Here is a tiny trained network, its code and every weight. The questions are about switching its units off for an input and a target symbol, where a switched-off unit gives its printed mean instead of its output.

import numpy as np


def w(rows, s, z=0):
    codes = np.array(rows[::2]) - 128.0
    scale = np.full(codes.shape[1], s)
    scale[-1] = z or s
    return codes * scale


def f(y):
    return np.maximum(y, 0)


def softmax(a):
    e = np.exp(a - a.max(-1, keepdims=True))
    return e / e.sum(-1, keepdims=True)


def log_softmax(a):
    a = a - a.max(-1, keepdims=True)
    return a - np.log(np.exp(a).sum(-1, keepdims=True))


def net(x, mask):
    ids = ['αβγδεηθλξπστφω'.index(c) for c in x.split()]
    T = len(ids)
    res = E[ids] + P[:T]
    q, k, v = (res @ M[0].T for M in (Q, K, V))
    z = softmax(np.where(np.tri(T) > 0, q @ k.T / 2**0.5, -1e9)) @ v
    res = res + np.where(mask[0], z, O[0][:, -1]) @ O[0][:, :-1]
    y = f(res @ A[0][:, :-1].T + A[0][:, -1])
    res = res + np.where(mask[1:9], y, B[0][:, -1]) @ B[0][:, :-1]
    return log_softmax(res[-1] @ U[:, :-1].T + U[:, -1])


Q, K, V, O, A, B = {}, {}, {}, {}, {}, {}
E = w([
[71,176,209,110,155],'α',
[113,164,184,88,151],'β',
[183,160,91,225,147],'γ',
[105,188,198,98,132],'δ',
[98,166,196,92,125],'ε',
[82,142,196,70,125],'η',
[100,148,251,104,206],'θ',
[105,187,126,47,40],'λ',
[116,167,231,108,160],'ξ',
[136,159,84,119,194],'π',
[211,100,84,140,188],'σ',
[71,164,176,75,95],'τ',
[117,93,78,192,125],'φ',
[211,203,137,60,77],'ω',
],0.02)
P = w([
[158,252,112,106,162],'0',
[132,135,127,157,91],'1',
[136,124,134,142,102],'2',
[130,114,128,123,105],'3',
[99,103,154,130,119],'4',
[92,108,151,132,119],'5',
[86,107,139,125,113],'6',
[123,101,129,117,95],'7',
[73,111,139,120,118],'8',
],0.015)
Q[0] = w([
[175,61,135,155,113],'h1',
[141,212,197,7,145],'h1',
],0.013)
K[0] = w([
[184,106,159,83,110],'h1',
[123,255,83,66,223],'h1',
],0.0084)
V[0] = w([
[1,156,98,129,11],'h1',
[213,115,77,114,46],'h1',
],0.013)
O[0] = w([
[184,99,134,34,189,21],'h1',
[10,246,102,87,151,255],'h1',
],0.014,0.0044)
A[0] = w([
[123,56,121,159,119,21],'n1',
[125,23,112,174,77,187],'n2',
[187,144,116,201,254,184],'n3',
[157,202,135,88,21,253],'n4',
[39,133,74,164,78,134],'n5',
[81,193,71,154,149,106],'n6',
[149,72,172,82,98,86],'n7',
[73,126,65,35,195,68],'n8',
],0.0085,0.0045)
B[0] = w([
[176,173,79,134,105,143],'n1',
[157,149,105,170,181,171],'n2',
[133,96,62,71,73,148],'n3',
[54,91,184,160,190,249],'n4',
[156,168,103,126,163,231],'n5',
[183,149,105,106,45,235],'n6',
[121,254,125,46,87,160],'n7',
[173,136,90,231,159,194],'n8',
],0.0099,0.02)
U = w([
[185,143,4,63,74,129],'α',
[125,92,83,143,159,254],'β',
[102,116,163,133,98,136],'γ',
[148,139,188,107,124,145],'δ',
[141,138,175,85,99,157],'ε',
[143,139,165,74,108,120],'η',
[166,129,113,169,100,28],'θ',
[139,152,147,89,228,62],'λ',
[150,114,163,164,75,128],'ξ',
[98,100,171,211,195,74],'π',
[107,117,127,164,68,48],'σ',
[125,150,142,2,119,101],'τ',
[47,96,229,76,170,215],'φ',
[104,185,130,78,124,86],'ω',
],0.0095,0.0098)

Each question gives the input, a string of symbols that net reads in full, and the target symbol t.
The units are the heads (2 rows each of Q, K, V and O) and the neurons (one row each of A and B). Each row of codes is followed by its name. A weight is (code - 128) times the scale printed after its matrix; where a second scale follows, it is the last column's (O, A, B and U).
mask holds one flag per unit, heads first, then neurons. A switched-off unit (its flag False) gives its mean, the last column of its rows in O or B, instead of its output. The means were averaged over made-up inputs and are rounded, as every weight is.
A unit's drop is (log p(t) with every unit on - log p(t) with that unit switched off) / (log p(t) with every unit on - log p(t) with every unit switched off).
The circuit of an input: a set's keep is (log p(t) with only the set's units on - log p(t) with every unit switched off) / (log p(t) with every unit on - log p(t) with every unit switched off). Starting from all 9 units, units are removed one at a time, each time the one whose removal leaves the highest keep (on an exact tie, the one counted first), for as long as the keep stays at least 0.8.
units of the circuit, in order: the units of the circuit, biggest drop first
top k neurons: the k neurons with the biggest drops, biggest first
drop of u: that unit's drop, to one decimal
input α λ φ λ τ, target α: units of the circuit, in order	[h1 n4 n7]
input ω α ω ω ω σ, target α: top 2 neurons	[n4 n6]
input α φ ω φ ω ω, target α: top neuron	[n7]
input π ω φ φ δ, target π: units of the circuit, in order	[h1 n6]
input π π γ τ ω ω φ ε, target π: units of the circuit, in order	[h1 n6]
input π λ φ τ ω τ, target π: top 2 neurons	[n6 n2]
input τ ω τ, target τ: top 3 neurons	[n7 n4 n8]
input α δ β π ω λ, target α: top 3 neurons	[n7 n1 n4]
input φ ω σ, target α: top 2 neurons	[n6 n4]
input α φ ω ω ω ε, target α: top 3 neurons	[n4 n7 n1]
input ω α π φ γ, target α: top 2 neurons	[n4 n3]
input φ ω ω δ α φ ω δ, target φ: units of the circuit, in order	[n6 n8 h1]
input τ α δ π ω ε ω δ, target τ: top 3 neurons	[n7 n4 n8]
input τ ω ω λ, target τ: top neuron	[n7]
input ξ ξ φ α φ ξ, target ξ: top 2 neurons	[n4 n5]
input α φ φ ω π ω α, target α: top 4 neurons	[n4 n7 n1 n3]
input ω π ε, target ω: top 2 neurons	[n6 n5]
input τ φ ω, target τ: top 3 neurons	[n7 n8 n6]
input φ ξ η φ δ, target φ: top 3 neurons	[n6 n8 n5]
input ω α τ α β, target ω: drop of h1	1.7
input ξ λ λ φ τ τ φ ω, target ξ: drop of n2	-0.1
input φ τ ω α, target φ: drop of n8	0.3
input λ ω α φ α, target λ: drop of n8	0.5
